Here is a tiny trained network, its code and every weight. The questions are about switching its units off for an input and a class, where a switched-off unit gives its printed mean instead of its output.

import numpy as np


def w(rows, s, z=0):
    codes = np.array(rows[::2]) - 128.0
    scale = np.full(codes.shape[1], s)
    scale[-1] = z or s
    return codes * scale


def norm(h):
    return h / np.sqrt((h * h).mean(-1, keepdims=True) + 1e-5)


def f(y):
    return y / 2 * (1 + np.tanh(0.7978845608 * (y + 0.044715 * y**3)))


def log_softmax(a):
    a = a - a.max(-1, keepdims=True)
    return a - np.log(np.exp(a).sum(-1, keepdims=True))


def net(x, mask):
    res = np.array(x, float).reshape(1, 6) / 4 @ E
    u = 0
    for l in range(3):
        y = f(norm(res) @ A[l][:, :-1].T + A[l][:, -1])
        res = res + np.where(mask[u : u + 8], y, B[l][:, -1]) @ B[l][:, :-1]
        u += 8
    return log_softmax(norm(res)[-1] @ U[:, :-1].T + U[:, -1])


A, B = {}, {}
E = w([
[31,241,113,172,72,77,183],'x0',
[37,52,98,65,193,181,239],'x1',
[198,34,58,86,84,215,47],'x2',
[70,58,89,70,101,58,121],'x3',
[140,98,218,65,4,157,142],'x4',
[112,49,91,214,88,42,246],'x5',
],0.0024)
A[0] = w([
[120,74,122,104,151,170,139,160],'0.n1',
[35,141,114,123,67,99,121,241],'0.n2',
[178,119,76,91,86,166,58,175],'0.n3',
[129,190,154,163,37,128,157,116],'0.n4',
[135,62,108,144,150,65,181,140],'0.n5',
[143,93,174,83,149,131,108,113],'0.n6',
[71,139,95,130,164,158,204,152],'0.n7',
[185,1,182,39,14,153,166,5],'0.n8',
],0.0056,0.0012)
B[0] = w([
[99,189,198,142,178,71,37,168],'0.n1',
[63,117,120,72,66,243,29,184],'0.n2',
[53,146,38,132,126,252,139,193],'0.n3',
[65,161,217,154,70,18,141,181],'0.n4',
[148,117,184,93,30,114,41,178],'0.n5',
[149,206,86,187,169,191,198,149],'0.n6',
[18,58,38,2,111,156,21,191],'0.n7',
[20,88,79,3,225,137,133,252],'0.n8',
],0.0033,0.0036)
A[1] = w([
[128,209,216,119,238,106,129,151],'1.n1',
[191,45,97,160,173,71,129,155],'1.n2',
[107,16,132,205,50,102,156,133],'1.n3',
[165,166,205,158,100,72,194,4],'1.n4',
[128,97,176,181,180,175,144,154],'1.n5',
[132,81,92,99,3,43,157,118],'1.n6',
[67,178,150,103,72,164,162,154],'1.n7',
[148,111,144,22,166,175,71,151],'1.n8',
],0.0058,0.0028)
B[1] = w([
[183,111,99,127,100,15,182,197],'1.n1',
[80,146,171,96,21,146,39,155],'1.n2',
[78,216,195,144,127,58,48,169],'1.n3',
[132,102,123,85,186,137,215,142],'1.n4',
[126,64,106,135,109,49,69,141],'1.n5',
[190,185,188,108,98,165,53,192],'1.n6',
[168,161,125,159,57,55,2,212],'1.n7',
[82,98,24,145,162,37,182,254],'1.n8',
],0.0044,0.0038)
A[2] = w([
[158,183,239,93,224,107,152,5],'2.n1',
[18,82,74,119,146,118,136,165],'2.n2',
[38,142,82,80,135,254,113,215],'2.n3',
[138,37,134,194,85,117,198,58],'2.n4',
[212,157,81,160,132,213,102,111],'2.n5',
[210,61,135,172,109,141,26,218],'2.n6',
[143,223,166,188,163,27,80,212],'2.n7',
[155,138,180,111,169,98,211,64],'2.n8',
],0.0051,0.0019)
B[2] = w([
[176,101,70,237,174,100,97,120],'2.n1',
[134,132,171,110,230,84,36,244],'2.n2',
[148,23,124,110,205,120,198,240],'2.n3',
[51,119,154,116,153,103,169,104],'2.n4',
[70,158,182,193,58,194,179,136],'2.n5',
[31,253,218,76,167,188,172,177],'2.n6',
[160,76,133,111,86,84,87,253],'2.n7',
[184,18,48,244,205,165,188,118],'2.n8',
],0.0047,0.0042)
U = w([
[73,58,98,77,204,150,122,218],'0',
[102,179,203,124,49,95,69,203],'1',
[128,152,134,179,120,254,181,1],'2',
[212,105,118,207,122,82,171,83],'3',
],0.011,0.002)

Each question gives the input, the list of numbers given to net, and the class t.
The units are the neurons (one row each of A and B). Each row of codes is followed by its name. A weight is (code - 128) times the scale printed after its matrix; where a second scale follows, it is the last column's (A, B and U).
mask holds one flag per neuron, layer by layer. A switched-off neuron (its flag False) gives its mean, the last column of its row in B, instead of its output. The means were averaged over made-up inputs and are rounded, as every weight is.
A unit's drop is (log p(t) with every unit on - log p(t) with that unit switched off) / (log p(t) with every unit on - log p(t) with every unit switched off).
The circuit of an input: a set's keep is (log p(t) with only the set's units on - log p(t) with every unit switched off) / (log p(t) with every unit on - log p(t) with every unit switched off). Starting from the 12 units with the biggest drops (on a tie, the unit counted first), units are removed one at a time, each time the one whose removal leaves the highest keep (on an exact tie, the one counted first), for as long as the keep stays at least 0.8.
circuit, biggest first: the units of the circuit, biggest drop first
unit that matters most: the unit with the biggest drop
top k neurons: the k neurons with the biggest drops, biggest first
top k neurons in layer l: the k neurons of layer l with the biggest drops, biggest first
drop of u: that unit's drop, to one decimal
input [6,-3,5,7,4,-7], class 0: circuit, biggest first : (2.n3 0.n3)
input [-8,6,-7,2,0,6], class 1: circuit, biggest first : (0.n5 1.n3)
input [-1,-5,0,-6,-7,6], class 1: top 2 neurons in layer 1 : (1.n2 1.n8)
input [-7,-6,7,-1,5,4], class 0: circuit, biggest first : (0.n8)
input [-7,-7,8,-2,7,-7], class 0: circuit, biggest first : (0.n8 1.n8)
input [-8,3,-2,2,-6,5], class 1: circuit, biggest first : (0.n8 1.n2 0.n5)
input [4,-2,-5,-4,-1,1], class 3: top 2 neurons in layer 0 : (0.n3 0.n5)
input [3,-7,5,4,-3,-3], class 2: top 3 neurons in layer 0 : (0.n8 0.n3 0.n7)
input [-3,3,-5,-4,-8,-6], class 3: top 2 neurons : (1.n1 0.n8)
input [3,1,6,-8,-4,-6], class 2: top 3 neurons : (0.n8 2.n5 0.n7)
input [-4,4,1,-2,-2,8], class 1: top 2 neurons : (0.n5 1.n3)
input [-3,-2,4,-2,-5,-7], class 2: top 3 neurons : (0.n8 2.n5 0.n7)
input [1,-4,5,0,1,-4], class 2: top 2 neurons in layer 2 : (2.n5 2.n7)
input [7,3,7,-3,5,-5], class 0: circuit, biggest first : (2.n3)
input [1,-2,-3,-7,1,3], class 3: top 2 neurons : (1.n4 2.n8)
input [2,3,2,-8,-6,8], class 1: top 2 neurons : (0.n8 1.n3)
input [3,-2,5,1,-2,-1], class 2: top 2 neurons in layer 0 : (0.n8 0.n7)
input [-8,1,-8,3,1,-4], class 3: drop of 1.n1 : 0.1
input [-1,6,-8,-6,3,8], class 1: drop of 2.n5 : 0.0
input [-7,-7,-8,5,8,-3], class 3: unit that matters most : 0.n7
input [-4,-8,-5,-7,-4,1], class 3: drop of 1.n7 : 0.1
